Here is a tiny trained network, its code and every weight. The questions are about switching its units off for an input and a target symbol, where a switched-off unit gives its printed mean instead of its output.

import numpy as np


def w(rows, s, z=0):
    codes = np.array(rows[::2]) - 128.0
    scale = np.full(codes.shape[1], s)
    scale[-1] = z or s
    return codes * scale


def f(y):
    return y / 2 * (1 + np.tanh(0.7978845608 * (y + 0.044715 * y**3)))


def softmax(a):
    e = np.exp(a - a.max(-1, keepdims=True))
    return e / e.sum(-1, keepdims=True)


def log_softmax(a):
    a = a - a.max(-1, keepdims=True)
    return a - np.log(np.exp(a).sum(-1, keepdims=True))


def net(x, mask):
    ids = ['Δαηλτψ'.index(c) for c in x.split()]
    T = len(ids)
    res = E[ids] + P[:T]
    r = res
    for j in range(3):
        rows = slice(4 * j, 4 * j + 4)
        q, k, v = (r @ M[0][rows].T for M in (Q, K, V))
        z = softmax(np.where(np.tri(T) > 0, q @ k.T / 4**0.5, -1e9)) @ v
        o = O[0][rows]
        res = res + np.where(mask[j], z, o[:, -1]) @ o[:, :-1]
    y = f(res @ A[0][:, :-1].T + A[0][:, -1])
    res = res + np.where(mask[3:19], y, B[0][:, -1]) @ B[0][:, :-1]
    return log_softmax(res[-1] @ U[:, :-1].T + U[:, -1])


Q, K, V, O, A, B = {}, {}, {}, {}, {}, {}
E = w([
[163,154,168,86,178,81,191,100,162,137,204,110],'Δ',
[110,187,173,115,120,202,159,186,71,100,163,164],'α',
[77,171,92,221,156,117,130,150,224,186,146,89],'η',
[1,136,124,175,87,135,178,138,135,114,172,179],'λ',
[117,93,103,67,64,158,86,157,165,138,155,74],'τ',
[81,111,57,152,240,95,87,95,57,117,193,116],'ψ',
],0.0075)
P = w([
[160,51,123,186,111,176,222,174,81,121,119,61],'0',
[86,172,183,157,80,180,57,64,157,157,202,138],'1',
[94,173,89,90,150,217,157,2,176,122,59,117],'2',
[105,168,163,153,89,88,125,149,121,18,79,49],'3',
[96,158,157,129,79,144,56,78,168,148,210,170],'4',
[108,114,99,76,178,176,127,133,190,154,57,161],'5',
[144,154,104,160,79,75,126,188,119,36,105,90],'6',
[113,167,134,96,85,113,26,95,170,128,219,191],'7',
[112,131,58,54,213,171,89,216,177,160,61,169],'8',
[146,175,80,118,82,48,113,205,104,67,115,76],'9',
[98,151,162,118,86,152,46,80,154,152,230,165],'10',
],0.0065)
Q[0] = w([
[92,100,155,142,62,149,82,162,165,155,149,147],'head 0',
[117,162,144,6,182,134,177,135,200,90,135,69],'head 0',
[115,88,101,115,147,107,58,180,107,90,125,103],'head 0',
[114,131,69,92,118,144,210,148,127,89,7,113],'head 0',
[140,133,130,166,209,82,65,82,125,154,233,115],'head 1',
[44,118,132,117,119,196,92,65,119,150,190,214],'head 1',
[172,157,201,87,148,182,162,155,46,95,175,198],'head 1',
[169,160,158,65,40,169,86,137,187,143,203,97],'head 1',
[144,68,192,89,90,153,34,123,170,207,169,153],'head 2',
[180,93,168,82,223,158,149,21,152,209,121,192],'head 2',
[175,104,117,134,85,98,65,62,85,160,208,123],'head 2',
[102,197,110,104,144,144,159,129,168,132,230,138],'head 2',
],0.019)
K[0] = w([
[114,56,122,147,46,146,182,173,155,142,98,120],'head 0',
[192,145,204,63,150,40,99,203,162,132,169,98],'head 0',
[134,105,70,144,91,89,68,165,82,99,147,117],'head 0',
[100,208,146,37,103,73,27,80,171,91,90,197],'head 0',
[180,61,108,164,222,115,166,89,76,185,183,76],'head 1',
[57,17,114,144,111,217,193,133,45,116,184,141],'head 1',
[171,162,205,62,154,179,186,137,35,94,150,197],'head 1',
[224,49,168,67,58,190,148,178,133,161,159,61],'head 1',
[152,29,144,168,86,231,123,82,109,166,116,65],'head 2',
[65,196,231,249,142,189,203,82,139,137,112,123],'head 2',
[125,97,101,213,83,162,137,196,47,117,165,39],'head 2',
[225,127,161,140,182,117,230,139,119,138,190,98],'head 2',
],0.017)
V[0] = w([
[144,75,153,170,85,105,179,176,69,94,127,219],'head 0',
[91,187,67,164,124,184,111,139,185,165,101,115],'head 0',
[42,129,125,149,100,118,117,187,27,70,202,188],'head 0',
[11,121,84,182,150,2,42,138,195,92,162,83],'head 0',
[158,168,112,95,172,79,186,49,158,127,12,187],'head 1',
[226,155,164,149,136,58,67,113,135,129,152,71],'head 1',
[186,142,240,156,81,35,240,40,146,121,209,103],'head 1',
[152,81,169,145,159,178,182,49,109,117,151,112],'head 1',
[185,206,201,95,106,93,236,175,247,165,151,164],'head 2',
[56,169,118,99,6,173,150,190,223,136,125,140],'head 2',
[213,131,130,66,61,165,70,175,107,99,99,47],'head 2',
[151,28,110,9,71,123,69,44,168,149,138,74],'head 2',
],0.0097)
O[0] = w([
[132,173,85,123,109,50,145,176,81,181,123,185,103],'head 0',
[45,118,171,144,167,123,130,158,125,88,115,96,99],'head 0',
[174,110,112,111,159,86,97,203,99,149,98,196,146],'head 0',
[151,16,108,107,143,121,84,214,176,111,202,108,134],'head 0',
[180,118,152,83,3,129,121,144,140,166,71,88,2],'head 1',
[201,157,158,171,137,176,128,143,92,163,187,95,97],'head 1',
[190,51,87,141,168,84,50,230,112,209,179,103,204],'head 1',
[163,151,75,80,150,117,95,156,131,149,118,148,193],'head 1',
[110,45,129,99,159,71,92,40,44,167,125,76,205],'head 2',
[22,76,183,81,127,135,135,151,110,184,84,100,129],'head 2',
[143,183,193,167,174,197,120,145,106,199,117,96,128],'head 2',
[200,113,183,95,191,163,68,206,128,139,139,127,127],'head 2',
],0.0073,0.0044)
A[0] = w([
[127,193,142,125,102,122,86,89,103,168,150,143,77],'neuron 0',
[126,85,113,130,112,128,246,126,142,113,80,108,140],'neuron 1',
[116,112,154,101,152,102,118,170,117,169,125,174,192],'neuron 2',
[138,94,151,159,104,60,162,134,43,67,166,80,153],'neuron 3',
[143,138,154,141,112,111,65,182,136,154,157,107,63],'neuron 4',
[108,147,208,148,33,100,139,36,126,52,166,96,5],'neuron 5',
[179,90,100,139,124,97,113,227,100,137,79,110,3],'neuron 6',
[114,148,143,144,149,155,217,122,107,102,88,86,63],'neuron 7',
[167,70,101,147,140,137,215,140,117,135,124,60,159],'neuron 8',
[111,119,112,125,94,138,165,94,116,138,102,126,141],'neuron 9',
[117,198,141,105,104,114,98,60,139,114,98,90,152],'neuron 10',
[90,120,129,110,106,117,122,60,135,76,134,121,198],'neuron 11',
[124,153,144,180,94,123,167,199,125,106,127,95,76],'neuron 12',
[76,105,149,152,83,117,53,115,150,115,162,130,104],'neuron 13',
[145,165,137,136,85,129,206,140,60,104,50,73,55],'neuron 14',
[187,52,144,131,191,150,134,218,123,153,101,90,130],'neuron 15',
],0.011,0.0018)
B[0] = w([
[212,34,177,146,64,178,154,111,142,75,85,109,181],'neuron 0',
[158,85,157,162,142,156,119,13,99,96,139,181,150],'neuron 1',
[88,69,105,126,69,179,84,137,146,128,89,43,188],'neuron 2',
[181,254,143,126,117,154,228,131,137,198,90,101,189],'neuron 3',
[121,104,127,170,165,176,157,59,94,178,138,158,205],'neuron 4',
[177,137,39,147,43,59,208,179,100,118,44,181,156],'neuron 5',
[166,190,237,135,161,152,177,83,137,64,129,130,187],'neuron 6',
[174,60,96,81,88,89,47,129,122,169,146,94,153],'neuron 7',
[43,159,216,102,141,214,81,193,147,92,126,146,182],'neuron 8',
[142,113,90,155,169,184,176,142,110,51,109,97,144],'neuron 9',
[65,94,115,138,149,97,198,107,137,87,133,210,158],'neuron 10',
[101,166,220,177,118,180,119,162,148,179,134,97,195],'neuron 11',
[179,71,103,82,122,113,51,97,158,93,131,162,147],'neuron 12',
[226,202,139,59,172,95,128,122,75,166,142,111,167],'neuron 13',
[189,130,145,149,170,137,71,136,151,204,211,63,129],'neuron 14',
[63,130,32,126,58,17,135,161,122,129,88,160,255],'neuron 15',
],0.0083,0.0081)
U = w([
[179,129,84,118,132,90,118,173,149,47,195,147,106],'Δ',
[209,38,81,150,103,109,105,92,28,179,173,62,93],'α',
[43,114,244,96,255,235,66,101,147,115,200,71,245],'η',
[74,55,105,154,89,109,219,78,77,78,70,144,45],'λ',
[139,226,152,100,118,62,208,196,46,180,132,41,73],'τ',
[43,39,38,41,104,45,57,219,93,147,118,66,210],'ψ',
],0.003,0.0012)

Each question gives the input, a string of symbols that net reads in full, and the target symbol t.
The units are the heads (4 rows each of Q, K, V and O) and the neurons (one row each of A and B). Each row of codes is followed by its name. A weight is (code - 128) times the scale printed after its matrix; where a second scale follows, it is the last column's (O, A, B and U).
mask holds one flag per unit, heads first, then neurons. A switched-off unit (its flag False) gives its mean, the last column of its rows in O or B, instead of its output. The means were averaged over made-up inputs and are rounded, as every weight is.
A unit's drop is (log p(t) with every unit on - log p(t) with that unit switched off) / (log p(t) with every unit on - log p(t) with every unit switched off).
The circuit of an input: a set's keep is (log p(t) with only the set's units on - log p(t) with every unit switched off) / (log p(t) with every unit on - log p(t) with every unit switched off). Starting from the 12 units with the biggest drops (on a tie, the unit counted first), units are removed one at a time, each time the one whose removal leaves the highest keep (on an exact tie, the one counted first), for as long as the keep stays at least 0.8.
units of the circuit, in order: the units of the circuit, biggest drop first
unit that matters most: the unit with the biggest drop
k most important neurons: the k neurons with the biggest drops, biggest first
which heads matter: for each layer, one digit per head in row order, 1 if its drop is at least 0.15 and else 0, layers parted by /
input η Δ Δ α τ η λ α τ, target η: unit that matters most -> head 1
input Δ Δ α, target λ: 2 most important neurons -> neuron 5; neuron 10
input ψ Δ η, target λ: units of the circuit, in order -> head 1; neuron 10
input λ ψ η η Δ τ Δ τ τ Δ α, target ψ: units of the circuit, in order -> head 0; head 1; neuron 2
input α λ λ, target η: units of the circuit, in order -> neuron 15; neuron 5
input ψ Δ η Δ η λ Δ ψ Δ α η, target Δ: which heads matter -> 001
input Δ α τ Δ Δ Δ λ, target τ: which heads matter -> 001
input Δ τ ψ, target λ: units of the circuit, in order -> head 1; neuron 10
input τ ψ Δ Δ τ α λ, target ψ: units of the circuit, in order -> head 2; neuron 15; head 0
input τ τ τ Δ λ, target η: units of the circuit, in order -> head 2; head 1
input Δ Δ Δ η τ Δ Δ λ τ η, target ψ: units of the circuit, in order -> neuron 15; head 2; head 0
input τ λ Δ τ α Δ λ Δ α, target η: which heads matter -> 010
input Δ λ α, target λ: which heads matter -> 011
input τ ψ λ α Δ λ α ψ η τ τ, target η: which heads matter -> 111
input η η ψ Δ ψ τ ψ τ, target τ: 3 most important neurons -> neuron 13; neuron 5; neuron 11
input Δ τ τ η Δ η τ Δ λ ψ Δ, target α: which heads matter -> 110
input τ ψ τ τ λ Δ, target λ: which heads matter -> 111
input α Δ τ Δ α Δ ψ Δ, target λ: unit that matters most -> head 0
input α Δ λ Δ Δ ψ τ Δ Δ τ τ, target λ: which heads matter -> 101
input τ Δ τ Δ Δ ψ τ ψ Δ, target ψ: unit that matters most -> neuron 15
input τ η τ τ, target ψ: units of the circuit, in order -> head 2; neuron 15; head 0
input Δ Δ λ τ τ ψ, target λ: which heads matter -> 011
input Δ λ Δ τ τ λ λ Δ Δ ψ, target Δ: units of the circuit, in order -> head 2; head 0
input τ η α Δ Δ Δ λ Δ, target η: which heads matter -> 011
input Δ Δ Δ ψ τ α τ Δ η τ τ, target α: which heads matter -> 110
input Δ Δ Δ Δ λ Δ α ψ λ τ η, target α: which heads matter -> 110
input λ η Δ α τ τ Δ τ ψ ψ ψ, target ψ: which heads matter -> 111
input Δ τ Δ Δ η λ τ τ, target α: unit that matters most -> head 1
input ψ η ψ ψ Δ τ, target λ: which heads matter -> 010
